Below is a small trained network, with its code and all its weights. Each question gives an input and a class and asks what happens when units are switched off, that is, made to give their printed mean instead of their output.

import numpy as np


def w(rows, s, z=0):
    codes = np.array(rows[::2]) - 128.0
    scale = np.full(codes.shape[1], s)
    scale[-1] = z or s
    return codes * scale


def norm(h):
    return h / np.sqrt((h * h).mean(-1, keepdims=True) + 1e-5)


def f(y):
    return np.maximum(y, 0)


def log_softmax(a):
    a = a - a.max(-1, keepdims=True)
    return a - np.log(np.exp(a).sum(-1, keepdims=True))


def net(x, mask):
    res = np.array(x, float).reshape(1, 5) / 4 @ E
    u = 0
    for l in range(2):
        y = f(norm(res) @ A[l][:, :-1].T + A[l][:, -1])
        res = res + np.where(mask[u : u + 11], y, B[l][:, -1]) @ B[l][:, :-1]
        u += 11
    return log_softmax(norm(res)[-1] @ U[:, :-1].T + U[:, -1])


A, B = {}, {}
E = w([
[119,132,2,49,99,76,34],'x0',
[62,112,137,138,127,117,147],'x1',
[61,247,121,41,180,179,188],'x2',
[151,71,100,44,207,56,187],'x3',
[120,123,143,118,115,136,127],'x4',
],0.0077)
A[0] = w([
[145,63,155,39,200,85,196,163],'0.n0',
[143,223,42,170,126,70,75,154],'0.n1',
[111,91,155,1,155,145,20,31],'0.n2',
[108,222,81,80,136,180,114,32],'0.n3',
[115,212,129,76,150,193,234,94],'0.n4',
[82,138,18,161,37,23,58,157],'0.n5',
[156,79,91,74,167,78,115,4],'0.n6',
[67,207,31,28,113,125,125,118],'0.n7',
[75,236,135,239,85,173,129,148],'0.n8',
[158,63,115,77,190,92,174,206],'0.n9',
[110,180,99,96,77,205,140,59],'0.n10',
],0.0084,0.0038)
B[0] = w([
[181,178,99,118,105,84,120,243],'0.n0',
[120,96,184,105,82,176,129,204],'0.n1',
[162,81,94,159,110,136,134,163],'0.n2',
[86,71,123,189,155,136,171,187],'0.n3',
[143,191,181,87,254,130,139,219],'0.n4',
[157,130,171,85,93,138,71,254],'0.n5',
[78,92,108,80,145,82,101,171],'0.n6',
[123,62,165,182,81,124,178,230],'0.n7',
[65,115,110,110,150,169,131,251],'0.n8',
[165,156,96,91,171,87,155,235],'0.n9',
[98,129,111,144,166,163,143,176],'0.n10',
],0.012,0.007)
A[1] = w([
[78,67,148,108,156,168,133,253],'1.n0',
[241,103,169,254,110,199,164,241],'1.n1',
[172,111,146,96,183,172,101,35],'1.n2',
[99,140,149,86,93,113,217,161],'1.n3',
[171,186,67,96,67,139,65,156],'1.n4',
[164,59,206,52,220,60,158,146],'1.n5',
[187,67,141,140,112,66,184,93],'1.n6',
[142,39,110,88,157,100,181,203],'1.n7',
[112,146,81,113,185,106,30,48],'1.n8',
[191,166,56,145,139,172,102,100],'1.n9',
[127,200,85,134,186,185,94,90],'1.n10',
],0.0095,0.0037)
B[1] = w([
[146,163,96,211,53,57,111,220],'1.n0',
[18,126,130,175,89,126,214,239],'1.n1',
[67,66,167,194,164,151,131,142],'1.n2',
[217,186,131,206,94,146,160,171],'1.n3',
[58,93,193,63,76,228,74,171],'1.n4',
[208,199,79,198,94,133,93,254],'1.n5',
[136,74,27,162,103,68,210,201],'1.n6',
[137,116,7,168,123,60,96,212],'1.n7',
[3,67,54,173,44,68,51,139],'1.n8',
[14,99,203,192,48,140,166,138],'1.n9',
[50,106,181,71,180,215,132,159],'1.n10',
],0.007,0.0092)
U = w([
[52,94,148,230,84,166,169,146],'0',
[193,139,24,152,152,38,195,197],'1',
[103,73,154,67,55,171,59,3],'2',
[179,83,44,78,116,55,91,138],'3',
[64,162,149,122,233,175,182,120],'4',
[212,224,129,77,254,66,171,69],'5',
],0.0098,0.003)

Each question gives the input, the list of numbers given to net, and the class t.
The units are the neurons (one row each of A and B). Each row of codes is followed by its name. A weight is (code - 128) times the scale printed after its matrix; where a second scale follows, it is the last column's (A, B and U).
mask holds one flag per neuron, layer by layer. A switched-off neuron (its flag False) gives its mean, the last column of its row in B, instead of its output. The means were averaged over made-up inputs and are rounded, as every weight is.
A unit's drop is (log p(t) with every unit on - log p(t) with that unit switched off) / (log p(t) with every unit on - log p(t) with every unit switched off).
The circuit of an input: a set's keep is (log p(t) with only the set's units on - log p(t) with every unit switched off) / (log p(t) with every unit on - log p(t) with every unit switched off). Starting from the 12 units with the biggest drops (on a tie, the unit counted first), units are removed one at a time, each time the one whose removal leaves the highest keep (on an exact tie, the one counted first), for as long as the keep stays at least 0.8.
circuit, biggest first: the units of the circuit, biggest drop first
most important unit: the unit with the biggest drop
k most important neurons: the k neurons with the biggest drops, biggest first
top k neurons in layer l: the k neurons of layer l with the biggest drops, biggest first
drop of u: that unit's drop, to one decimal
input [-5,5,8,-7,3], class 4: circuit, biggest first : 0.n4
input [-1,-6,5,-5,7], class 4: circuit, biggest first : 0.n4, 0.n8
input [-2,-7,4,0,5], class 4: circuit, biggest first : 0.n4, 0.n3, 1.n2
input [1,6,-7,-1,-5], class 2: circuit, biggest first : 0.n5, 0.n7, 0.n3, 1.n4
input [6,-1,-6,0,1], class 2: circuit, biggest first : 0.n5, 1.n4
input [-7,-1,4,-7,5], class 4: 2 most important neurons : 0.n4, 0.n7
input [1,5,-6,-6,-1], class 2: 3 most important neurons : 0.n5, 0.n7, 0.n3
input [-3,2,3,0,3], class 4: circuit, biggest first : 1.n10, 0.n7
input [-4,7,7,1,-2], class 5: 2 most important neurons : 0.n4, 1.n1
input [-4,1,1,0,-2], class 4: top 2 neurons in layer 1 : 1.n10, 1.n2
input [-1,7,1,-1,2], class 4: top 2 neurons in layer 0 : 0.n7, 0.n4
input [1,7,-3,-7,-4], class 2: top 3 neurons in layer 0 : 0.n5, 0.n7, 0.n3
input [3,-8,7,-7,-8], class 0: top 4 neurons in layer 0 : 0.n7, 0.n3, 0.n1, 0.n9
input [3,-3,-7,-5,-6], class 2: most important unit : 0.n5
input [-2,4,1,0,6], class 4: top 2 neurons in layer 0 : 0.n7, 0.n9
input [1,-8,5,-3,2], class 0: top 4 neurons in layer 0 : 0.n7, 0.n3, 0.n9, 0.n1
input [-3,-1,3,-5,-2], class 4: drop of 0.n4 : 0.1
input [3,2,-4,-8,-3], class 2: drop of 0.n5 : 0.2
input [8,-4,3,-2,-6], class 0: drop of 0.n7 : 0.5
input [3,0,-1,-1,5], class 2: circuit, biggest first : 0.n5
